Below are the code and all the weights of a small trained network. Each question names an input and a class and asks about switching units off, where a switched-off unit gives its printed mean instead of its output.

import numpy as np


def w(rows, s, z=0):
    codes = np.array(rows[::2]) - 128.0
    scale = np.full(codes.shape[1], s)
    scale[-1] = z or s
    return codes * scale


def f(y):
    return np.maximum(y, 0)


def log_softmax(a):
    a = a - a.max(-1, keepdims=True)
    return a - np.log(np.exp(a).sum(-1, keepdims=True))


def net(x, mask):
    res = np.array(x, float).reshape(1, 3) / 4 @ E
    y = f(res @ A[0][:, :-1].T + A[0][:, -1])
    res = res + np.where(mask, y, B[0][:, -1]) @ B[0][:, :-1]
    return log_softmax(res[-1] @ U[:, :-1].T + U[:, -1])


A, B = {}, {}
E = w([
[121,235,112,188,80,151],'x0',
[62,165,46,73,190,135],'x1',
[249,201,136,89,128,52],'x2',
],0.014)
A[0] = w([
[176,117,172,85,94,119,179],'N0',
[121,199,79,35,132,124,63],'N1',
[167,114,134,120,86,134,139],'N2',
[164,186,113,169,144,143,72],'N3',
[103,112,191,172,91,136,135],'N4',
[88,20,137,107,116,150,255],'N5',
[82,79,162,204,61,145,192],'N6',
[138,37,171,147,156,118,172],'N7',
[126,223,75,148,182,162,95],'N8',
[100,188,125,167,102,116,145],'N9',
[118,142,80,87,109,96,85],'N10',
[128,169,144,204,82,139,170],'N11',
[202,116,118,71,198,91,157],'N12',
[116,92,117,48,196,108,135],'N13',
[148,172,140,106,147,85,142],'N14',
[63,163,124,201,91,168,126],'N15',
[147,50,154,151,79,128,251],'N16',
[117,104,61,98,152,100,126],'N17',
[215,102,152,149,68,98,138],'N18',
[138,96,149,148,131,151,132],'N19',
[71,167,117,112,90,90,116],'N20',
[127,161,173,115,129,135,91],'N21',
[7,123,64,116,159,151,143],'N22',
],0.014,0.0052)
B[0] = w([
[123,91,168,140,111,80,188],'N0',
[136,152,69,59,174,133,203],'N1',
[117,123,155,152,107,110,161],'N2',
[143,201,115,120,121,81,171],'N3',
[158,136,60,150,126,152,171],'N4',
[127,209,109,151,220,59,226],'N5',
[158,139,25,122,127,176,200],'N6',
[89,114,125,133,184,75,194],'N7',
[58,149,94,66,145,115,202],'N8',
[83,165,108,122,78,121,182],'N9',
[143,127,105,98,160,136,162],'N10',
[184,192,87,162,73,148,193],'N11',
[174,28,110,101,141,140,221],'N12',
[228,131,154,147,159,171,215],'N13',
[165,122,106,95,118,74,185],'N14',
[75,79,108,134,59,217,198],'N15',
[86,90,66,150,158,90,194],'N16',
[172,140,147,130,148,166,184],'N17',
[119,119,191,173,75,65,209],'N18',
[130,128,107,136,138,105,151],'N19',
[67,109,117,121,125,138,159],'N20',
[140,166,139,123,132,118,142],'N21',
[89,197,253,130,138,152,250],'N22',
],0.027,0.02)
U = w([
[84,155,23,81,202,88,215],'0',
[145,35,190,166,136,91,101],'1',
[159,112,40,194,114,254,197],'2',
[164,184,170,109,3,100,67],'3',
[144,155,206,169,205,191,184],'4',
[225,75,110,52,164,204,8],'5',
[71,165,178,102,88,224,143],'6',
],0.0085,0.0016)

Each question gives the input, the list of numbers given to net, and the class t.
The units are the neurons (one row each of A and B). Each row of codes is followed by its name. A weight is (code - 128) times the scale printed after its matrix; where a second scale follows, it is the last column's (A, B and U).
mask holds one flag per neuron, in row order. A switched-off neuron (its flag False) gives its mean, the last column of its row in B, instead of its output. The means were averaged over made-up inputs and are rounded, as every weight is.
A unit's drop is (log p(t) with every unit on - log p(t) with that unit switched off) / (log p(t) with every unit on - log p(t) with every unit switched off).
The circuit of an input: a set's keep is (log p(t) with only the set's units on - log p(t) with every unit switched off) / (log p(t) with every unit on - log p(t) with every unit switched off). Starting from the 12 units with the biggest drops (on a tie, the unit counted first), units are removed one at a time, each time the one whose removal leaves the highest keep (on an exact tie, the one counted first), for as long as the keep stays at least 0.8.
units of the circuit, in order: the units of the circuit, biggest drop first
top k neurons: the k neurons with the biggest drops, biggest first
drop of u: that unit's drop, to one decimal
input [-8,2,-5], class 4: units of the circuit, in order -> (N22)
input [8,6,0], class 6: units of the circuit, in order -> (N15, N22)
input [-3,-5,1], class 1: top 3 neurons -> (N18, N1, N8)
input [1,4,-7], class 6: top 2 neurons -> (N15, N22)
input [0,7,1], class 5: top 2 neurons -> (N5, N1)
input [6,0,-4], class 2: top 2 neurons -> (N6, N11)
input [4,7,0], class 6: top 2 neurons -> (N22, N5)
input [3,-6,0], class 2: top 3 neurons -> (N6, N22, N4)
input [-7,1,-6], class 4: top 2 neurons -> (N22, N13)
input [-6,-6,1], class 1: drop of N0 -> 0.2
input [3,-8,-1], class 2: drop of N6 -> 0.2
input [8,0,-2], class 2: drop of N11 -> 0.3
